Here is a tiny trained network, its code and every weight. The questions are about switching its units off for an input and a class, where a switched-off unit gives its printed mean instead of its output.

import numpy as np


def w(rows, s, z=0):
    codes = np.array(rows[::2]) - 128.0
    scale = np.full(codes.shape[1], s)
    scale[-1] = z or s
    return codes * scale


def norm(h):
    return h / np.sqrt((h * h).mean(-1, keepdims=True) + 1e-5)


def f(y):
    return np.maximum(y, 0)


def log_softmax(a):
    a = a - a.max(-1, keepdims=True)
    return a - np.log(np.exp(a).sum(-1, keepdims=True))


def net(x, mask):
    res = np.array(x, float).reshape(1, 7) / 4 @ E
    u = 0
    for l in range(2):
        y = f(norm(res) @ A[l][:, :-1].T + A[l][:, -1])
        res = res + np.where(mask[u : u + 4], y, B[l][:, -1]) @ B[l][:, :-1]
        u += 4
    return log_softmax(norm(res)[-1] @ U[:, :-1].T + U[:, -1])


A, B = {}, {}
E = w([
[129,131,128,131,131],'x0',
[244,74,123,111,99],'x1',
[127,129,127,119,127],'x2',
[127,125,128,122,125],'x3',
[128,127,128,130,129],'x4',
[113,56,144,112,219],'x5',
[128,132,235,164,120],'x6',
],0.011)
A[0] = w([
[133,154,179,145,135,182],'L0N1',
[124,182,108,138,61,3],'L0N2',
[129,153,4,116,154,14],'L0N3',
[51,182,129,121,137,13],'L0N4',
],0.016,0.0052)
B[0] = w([
[73,98,197,75,56,235],'L0N1',
[207,234,103,77,176,210],'L0N2',
[87,61,248,65,59,254],'L0N3',
[110,70,59,201,143,238],'L0N4',
],0.013,0.006)
A[1] = w([
[70,128,78,151,159,61],'L1N1',
[244,98,133,135,110,72],'L1N2',
[129,87,148,105,251,4],'L1N3',
[82,92,157,103,184,44],'L1N4',
],0.016,0.0021)
B[1] = w([
[134,17,92,160,192,194],'L1N1',
[11,95,63,203,218,253],'L1N2',
[180,233,104,114,88,207],'L1N3',
[214,201,93,108,85,245],'L1N4',
],0.011,0.0068)
U = w([
[116,75,217,85,82,254],'0',
[77,75,94,205,181,10],'1',
[215,252,110,112,144,95],'2',
],0.016,0.0033)

Each question gives the input, the list of numbers given to net, and the class t.
The units are the neurons (one row each of A and B). Each row of codes is followed by its name. A weight is (code - 128) times the scale printed after its matrix; where a second scale follows, it is the last column's (A, B and U).
mask holds one flag per neuron, layer by layer. A switched-off neuron (its flag False) gives its mean, the last column of its row in B, instead of its output. The means were averaged over made-up inputs and are rounded, as every weight is.
A unit's drop is (log p(t) with every unit on - log p(t) with that unit switched off) / (log p(t) with every unit on - log p(t) with every unit switched off).
The circuit of an input: a set's keep is (log p(t) with only the set's units on - log p(t) with every unit switched off) / (log p(t) with every unit on - log p(t) with every unit switched off). Starting from all 8 units, units are removed one at a time, each time the one whose removal leaves the highest keep (on an exact tie, the one counted first), for as long as the keep stays at least 0.8.
circuit, biggest first: the units of the circuit, biggest drop first
most important unit: the unit with the biggest drop
top k neurons: the k neurons with the biggest drops, biggest first
k most important neurons of layer l: the k neurons of layer l with the biggest drops, biggest first
drop of u: that unit's drop, to one decimal
input [-6,7,0,-2,-4,1,-4], class 1: most important unit : L1N2
input [6,-7,-6,-5,8,8,5], class 2: circuit, biggest first : (L1N3, L1N4)
input [6,-3,0,8,8,6,-7], class 0: 2 most important neurons of layer 0 : (L0N3, L0N2)
input [-1,-3,-3,-1,5,4,3], class 2: top 4 neurons : (L1N4, L0N3, L1N2, L1N3)
input [1,-5,5,-6,-7,-7,-7], class 0: top 2 neurons : (L0N3, L1N4)
input [-4,-4,4,-2,-5,5,-7], class 0: 2 most important neurons of layer 0 : (L0N3, L0N2)
input [4,-1,3,3,5,4,-3], class 2: 3 most important neurons of layer 1 : (L1N4, L1N3, L1N2)
input [-5,-6,6,8,6,6,-6], class 0: top 2 neurons : (L0N3, L0N2)
input [0,8,2,3,2,-7,2], class 1: top 2 neurons : (L1N2, L1N4)
input [3,-1,-3,4,8,6,-4], class 2: top 3 neurons : (L0N1, L1N4, L1N3)
input [-7,-8,2,7,-6,-6,-1], class 1: top 2 neurons : (L0N4, L1N1)
input [-3,-3,5,8,1,-8,6], class 2: top 2 neurons : (L0N2, L0N3)
input [-8,7,-5,5,-2,7,1], class 1: top 2 neurons : (L1N2, L0N2)
input [4,-2,-6,0,4,7,-5], class 2: circuit, biggest first : (L1N3)
input [-3,5,8,0,0,-3,-6], class 0: 2 most important neurons of layer 0 : (L0N3, L0N4)
input [-1,7,-1,2,8,-2,-2], class 1: drop of L1N2 : 0.2
input [-7,5,3,3,-5,-1,4], class 1: drop of L0N3 : 0.9
input [8,-2,-4,5,-7,6,3], class 2: drop of L0N3 : 0.3
